[155 116  84 115  88  85 158  94 155 117] = j_892
[122 130 172  90 165 102 169 162  82  85] = j_187
[116 133 163 168 106 101 169 144 100 152] = j_266
which: [165 102 169 162  82] : j_187
miss j_266: [163 101 116 168 152 100 144 133 106] : [169]
which: [169 144 100 152] : j_266
which: [172  90 165 102 169] : j_187
rest: [101 169] : [144 100 152]

[145 162 103 174 113 144] -> j_677
[102 111  99 137 134  81] -> j_541
[ 95 109 100 139 126  82] -> j_43
[132 110  92 128 156 129] -> j_448
[129 142 128 133  97 142] -> j_996
[138 157 114 156 102 152] -> j_733
[ 73 116 135 116  89 113] -> j_255
[129 146 142 126  98 160] -> j_762
[ 93 122 116 140 116  83] -> j_903
[142 154 121 154 104 155] -> j_952
[136 112 134 108 164 148] -> j_755
[122 100 113 107 143 146] -> j_466
perm: [ 95 109 126 139 100  82] : j_43
miss j_996: [128 142 129 133 142] : [97]

[163 115  81  79  94 118 145 144 148 145 139 131 131 148 149 136 144 151
 157 159 139 119 120 111  96  83  76  79] : j_10
[118 145 144  79  94 118 145 145 148 149 136 144 151 157 159 139 119 120
 111  96  83  76  79 113 132 133 136 116] : j_765
[118 145 144 148 145 139 131 131 148 149 136 144 151 157 159 139 119 120
 111  96  83  76  79 113 132  79 136 116] : j_45
[118  79 157 131 144 139 148 136 131 144 145 111 149  83 120 116 113 148
 132 119 145  96 136  77 151 159 139 133] : j_636
[115  81  79  94 118 145 144 148 145 139 131 131 148 149 136 144 151 157
 159 139 119 120 111  96  83  76  79 113] : j_990
[ 79  94 118 145 144 148 145 139 131 131 148 149 136 144 151 157 159 139
 119 120 111  96  83  76  79 113 132 133] : j_867
perm: [149 136 144 151 157 159 139 119 120 111  96  83  76  79 113 132 133 136
 116 118 145 144  79  94 118 145 145 148] : j_765
which: [163 115  81  79  94 118 145 144 148 145 139 131 131 148 149 136 144 151
 157 159 139 119 120 111  96  83  76  79] : j_10

[154 109 145 154 162 113 162 148 171 140 166 137  71] = j_741
[143 104 148  90  89 107 130 148 112 149 101 155 140] = j_140
[143 148  89  90 104 121 152 135 100 142 103 133 110] = j_686
[171 148 145  71 154 140 137 110 113 154 162 166 162] = j_834
perm: [140 101  90 104 148 130 155  89 107 143 148 149 112] : j_140
perm: [ 71 162 148 113 166 162 137 154 140 154 109 171 145] : j_741
which: [104 148  90  89] : j_140
rest: [142 103] : [133 110]

